Here is a tiny trained network, its code and every weight. The questions are about switching its units off for an input and a target symbol, where a switched-off unit gives its printed mean instead of its output.

import numpy as np


def w(rows, s, z=0):
    codes = np.array(rows[::2]) - 128.0
    scale = np.full(codes.shape[1], s)
    scale[-1] = z or s
    return codes * scale


def norm(h):
    return h / np.sqrt((h * h).mean(-1, keepdims=True) + 1e-5)


def f(y):
    return np.maximum(y, 0)


def softmax(a):
    e = np.exp(a - a.max(-1, keepdims=True))
    return e / e.sum(-1, keepdims=True)


def log_softmax(a):
    a = a - a.max(-1, keepdims=True)
    return a - np.log(np.exp(a).sum(-1, keepdims=True))


def net(x, mask):
    ids = ['βδεθλμ'.index(c) for c in x.split()]
    T = len(ids)
    res = E[ids] + P[:T]
    u = 0
    for l in range(3):
        r = norm(res)
        for j in range(2):
            rows = slice(3 * j, 3 * j + 3)
            q, k, v = (r @ M[l][rows].T for M in (Q, K, V))
            z = softmax(np.where(np.tri(T) > 0, q @ k.T / 3**0.5, -1e9)) @ v
            o = O[l][rows]
            res = res + np.where(mask[u + j], z, o[:, -1]) @ o[:, :-1]
        u += 2
        y = f(norm(res) @ A[l][:, :-1].T + A[l][:, -1])
        res = res + np.where(mask[u : u + 4], y, B[l][:, -1]) @ B[l][:, :-1]
        u += 4
    return log_softmax(norm(res)[-1] @ U[:, :-1].T + U[:, -1])


Q, K, V, O, A, B = {}, {}, {}, {}, {}, {}
E = w([
[78,218,77,117,96,181,166],'β',
[146,107,130,96,112,32,40],'δ',
[172,81,74,193,106,15,199],'ε',
[144,59,218,145,108,159,152],'θ',
[162,65,6,117,159,149,134],'λ',
[174,154,47,225,211,137,164],'μ',
],0.017)
P = w([
[251,184,120,80,86,67,138],'0',
[214,163,122,101,95,97,128],'1',
[193,154,123,115,105,107,130],'2',
[176,150,123,122,115,110,133],'3',
[161,145,124,128,121,110,131],'4',
[148,141,124,132,125,113,127],'5',
[136,137,124,140,126,118,123],'6',
[123,132,123,144,127,120,119],'7',
[113,131,122,151,128,124,114],'8',
[101,127,122,158,125,127,109],'9',
[90,123,122,164,121,132,104],'10',
[79,117,122,170,120,137,97],'11',
[69,110,121,178,120,141,90],'12',
],0.015)
Q[0] = w([
[124,126,95,139,126,110,163],'L0H0',
[101,164,127,129,119,120,160],'L0H0',
[116,130,146,132,147,172,84],'L0H0',
[141,159,255,84,105,164,187],'L0H1',
[109,127,164,126,95,136,95],'L0H1',
[189,101,194,211,105,71,133],'L0H1',
],0.014)
K[0] = w([
[131,109,123,118,152,111,166],'L0H0',
[133,160,130,104,98,147,172],'L0H0',
[99,135,130,124,96,140,79],'L0H0',
[250,158,164,64,111,159,159],'L0H1',
[151,123,149,154,110,181,119],'L0H1',
[118,85,171,128,165,153,137],'L0H1',
],0.019)
V[0] = w([
[169,119,115,177,1,74,41],'L0H0',
[170,100,140,86,46,189,154],'L0H0',
[78,227,120,54,134,43,165],'L0H0',
[89,40,114,150,39,93,165],'L0H1',
[22,132,98,73,83,165,201],'L0H1',
[114,129,156,71,112,130,41],'L0H1',
],0.0067)
O[0] = w([
[52,167,212,69,163,80,156,253],'L0H0',
[178,128,110,98,157,208,165,119],'L0H0',
[90,61,138,132,194,217,118,142],'L0H0',
[185,131,114,80,119,183,142,152],'L0H1',
[183,134,178,173,179,254,112,12],'L0H1',
[100,195,148,113,225,52,110,95],'L0H1',
],0.0069,0.0061)
A[0] = w([
[159,159,35,113,169,130,87,52],'L0N0',
[116,144,178,93,46,151,155,113],'L0N1',
[84,254,106,92,34,156,99,252],'L0N2',
[81,146,127,66,133,104,151,57],'L0N3',
],0.01,0.002)
B[0] = w([
[71,169,139,122,115,123,162,254],'L0N0',
[28,53,68,73,119,14,255,189],'L0N1',
[203,12,98,151,118,20,134,243],'L0N2',
[80,244,30,92,148,148,116,206],'L0N3',
],0.0091,0.0045)
Q[1] = w([
[59,177,97,168,169,20,59],'L1H0',
[175,158,167,151,80,145,49],'L1H0',
[115,168,88,187,121,180,141],'L1H0',
[58,176,113,112,64,195,169],'L1H1',
[2,159,9,90,154,11,166],'L1H1',
[94,34,62,82,135,94,135],'L1H1',
],0.0088)
K[1] = w([
[10,151,164,135,186,93,128],'L1H0',
[134,152,164,49,146,65,122],'L1H0',
[128,72,163,117,90,187,58],'L1H0',
[50,145,156,185,101,188,113],'L1H1',
[20,118,160,189,97,102,83],'L1H1',
[113,68,98,174,108,83,147],'L1H1',
],0.012)
V[1] = w([
[136,153,138,123,174,128,76],'L1H0',
[254,137,82,140,149,117,126],'L1H0',
[131,60,82,87,111,135,77],'L1H0',
[98,106,182,112,79,231,42],'L1H1',
[97,182,119,85,185,170,196],'L1H1',
[159,122,98,122,161,172,119],'L1H1',
],0.0088)
O[1] = w([
[157,56,104,141,145,121,149,101],'L1H0',
[84,98,110,142,187,104,105,154],'L1H0',
[115,165,164,59,178,48,213,129],'L1H0',
[145,184,72,86,92,69,168,4],'L1H1',
[110,59,88,243,103,110,131,107],'L1H1',
[199,130,133,116,84,1,56,90],'L1H1',
],0.009,0.015)
A[1] = w([
[120,139,231,136,230,254,151,2],'L1N0',
[201,113,160,120,110,140,117,10],'L1N1',
[177,129,162,94,152,81,240,69],'L1N2',
[236,103,51,170,62,14,184,41],'L1N3',
],0.0072,0.0023)
B[1] = w([
[171,172,116,86,63,7,153,254],'L1N0',
[134,79,107,132,218,175,168,128],'L1N1',
[173,131,103,141,194,130,92,205],'L1N2',
[195,89,23,166,162,22,191,191],'L1N3',
],0.011,0.0029)
Q[2] = w([
[152,102,159,10,140,204,92],'L2H0',
[110,101,196,161,151,116,219],'L2H0',
[222,100,99,133,130,94,128],'L2H0',
[173,62,166,91,70,123,54],'L2H1',
[212,93,129,140,87,107,205],'L2H1',
[99,120,111,72,97,137,116],'L2H1',
],0.012)
K[2] = w([
[172,189,158,113,255,191,184],'L2H0',
[143,98,126,178,35,165,187],'L2H0',
[202,78,117,124,189,89,126],'L2H0',
[170,158,118,122,245,116,173],'L2H1',
[235,70,79,90,146,111,159],'L2H1',
[60,188,190,99,110,146,167],'L2H1',
],0.014)
V[2] = w([
[48,83,184,122,206,134,93],'L2H0',
[185,180,219,146,168,109,109],'L2H0',
[60,235,2,128,129,127,130],'L2H0',
[13,39,67,116,87,246,130],'L2H1',
[80,107,130,122,152,150,211],'L2H1',
[126,39,197,193,103,25,110],'L2H1',
],0.0068)
O[2] = w([
[181,122,172,135,77,101,116,227],'L2H0',
[123,19,172,137,118,161,89,61],'L2H0',
[93,7,136,133,131,107,138,148],'L2H0',
[153,133,125,122,171,103,191,100],'L2H1',
[80,104,189,184,160,137,173,167],'L2H1',
[87,196,133,144,114,158,122,253],'L2H1',
],0.012,0.0059)
A[2] = w([
[84,54,127,148,147,102,154,254],'L2N0',
[47,147,161,223,134,158,175,195],'L2N1',
[178,23,254,29,62,131,95,147],'L2N2',
[80,91,212,41,133,159,184,100],'L2N3',
],0.008,0.0037)
B[2] = w([
[157,139,134,254,96,142,110,236],'L2N0',
[129,58,195,26,148,145,60,254],'L2N1',
[164,131,107,141,181,210,245,183],'L2N2',
[214,231,44,91,97,179,128,173],'L2N3',
],0.0099,0.0092)
U = w([
[28,178,128,152,200,198,175,4],'β',
[74,147,184,74,5,10,117,191],'δ',
[3,194,49,146,144,234,135,95],'ε',
[185,204,142,158,43,207,186,220],'θ',
[129,121,115,209,118,51,224,152],'λ',
[72,77,173,203,136,214,93,113],'μ',
],0.0067,0.0036)

Each question gives the input, a string of symbols that net reads in full, and the target symbol t.
The units are the heads (3 rows each of Q, K, V and O) and the neurons (one row each of A and B). Each row of codes is followed by its name. A weight is (code - 128) times the scale printed after its matrix; where a second scale follows, it is the last column's (O, A, B and U).
mask holds one flag per unit, layer by layer, with each layer's heads first. A switched-off unit (its flag False) gives its mean, the last column of its rows in O or B, instead of its output. The means were averaged over made-up inputs and are rounded, as every weight is.
A unit's drop is (log p(t) with every unit on - log p(t) with that unit switched off) / (log p(t) with every unit on - log p(t) with every unit switched off).
The circuit of an input: a set's keep is (log p(t) with only the set's units on - log p(t) with every unit switched off) / (log p(t) with every unit on - log p(t) with every unit switched off). Starting from the 12 units with the biggest drops (on a tie, the unit counted first), units are removed one at a time, each time the one whose removal leaves the highest keep (on an exact tie, the one counted first), for as long as the keep stays at least 0.8.
circuit, biggest first: the units of the circuit, biggest drop first
top k neurons: the k neurons with the biggest drops, biggest first
top k neurons in layer l: the k neurons of layer l with the biggest drops, biggest first
input μ ε μ, target ε: circuit, biggest first	L2H0
input μ δ θ μ δ δ θ ε μ, target δ: top 2 neurons in layer 0	L0N1, L0N3
input δ λ β θ λ θ, target λ: top 3 neurons	L0N1, L1N2, L0N0
input ε δ λ ε β β ε, target δ: top 3 neurons	L0N2, L0N1, L2N2
input λ δ λ δ ε μ λ λ, target λ: top 2 neurons in layer 0	L0N2, L0N0
input β β δ λ δ, target λ: circuit, biggest first	L2N2, L2H1
input λ δ λ θ λ λ θ μ λ δ β ε λ, target θ: top 3 neurons	L2N3, L0N2, L0N3
input μ ε δ λ δ λ λ θ ε, target μ: circuit, biggest first	L0N2, L2N1, L1N0
input μ λ θ θ μ λ, target μ: top 2 neurons in layer 2	L2N1, L2N2
input λ δ μ μ δ, target μ: top 3 neurons in layer 0	L0N0, L0N1, L0N3
input ε ε μ ε θ ε, target δ: top 4 neurons	L0N2, L2N2, L2N0, L0N3
input δ δ ε δ θ μ δ θ ε, target μ: top 3 neurons	L0N2, L2N1, L0N3
input ε δ δ β λ δ, target β: top 4 neurons	L2N2, L1N0, L0N2, L2N1
input β μ μ μ μ θ θ δ λ μ, target θ: circuit, biggest first	L2H0, L1H0
input λ μ δ β δ θ δ, target θ: top 2 neurons in layer 0	L0N1, L0N2
input μ θ λ, target β: top 3 neurons	L0N1, L0N0, L2N1
input λ δ δ δ μ, target μ: top 2 neurons	L0N3, L2N1
input μ λ δ λ δ ε δ λ μ, target λ: top neuron	L1N0
input ε λ θ λ δ δ δ δ μ μ λ θ μ, target λ: top 2 neurons	L0N1, L1N0
input δ δ λ δ λ δ λ δ μ θ δ μ, target θ: top 2 neurons	L1N0, L0N0
input β μ β δ ε δ ε β, target δ: top 3 neurons	L0N2, L1N0, L2N2
input δ δ μ μ μ θ θ δ δ δ δ β θ, target δ: circuit, biggest first	L1N0
input μ λ β μ μ, target μ: top 2 neurons in layer 1	L1N3, L1N2
input δ β μ δ λ θ θ, target θ: top 3 neurons	L0N2, L2N3, L0N0
input β μ δ λ ε δ δ δ δ β λ, target δ: top 2 neurons in layer 2	L2N2, L2N1
input δ μ β λ, target δ: top 3 neurons in layer 1	L1N0, L1N3, L1N2
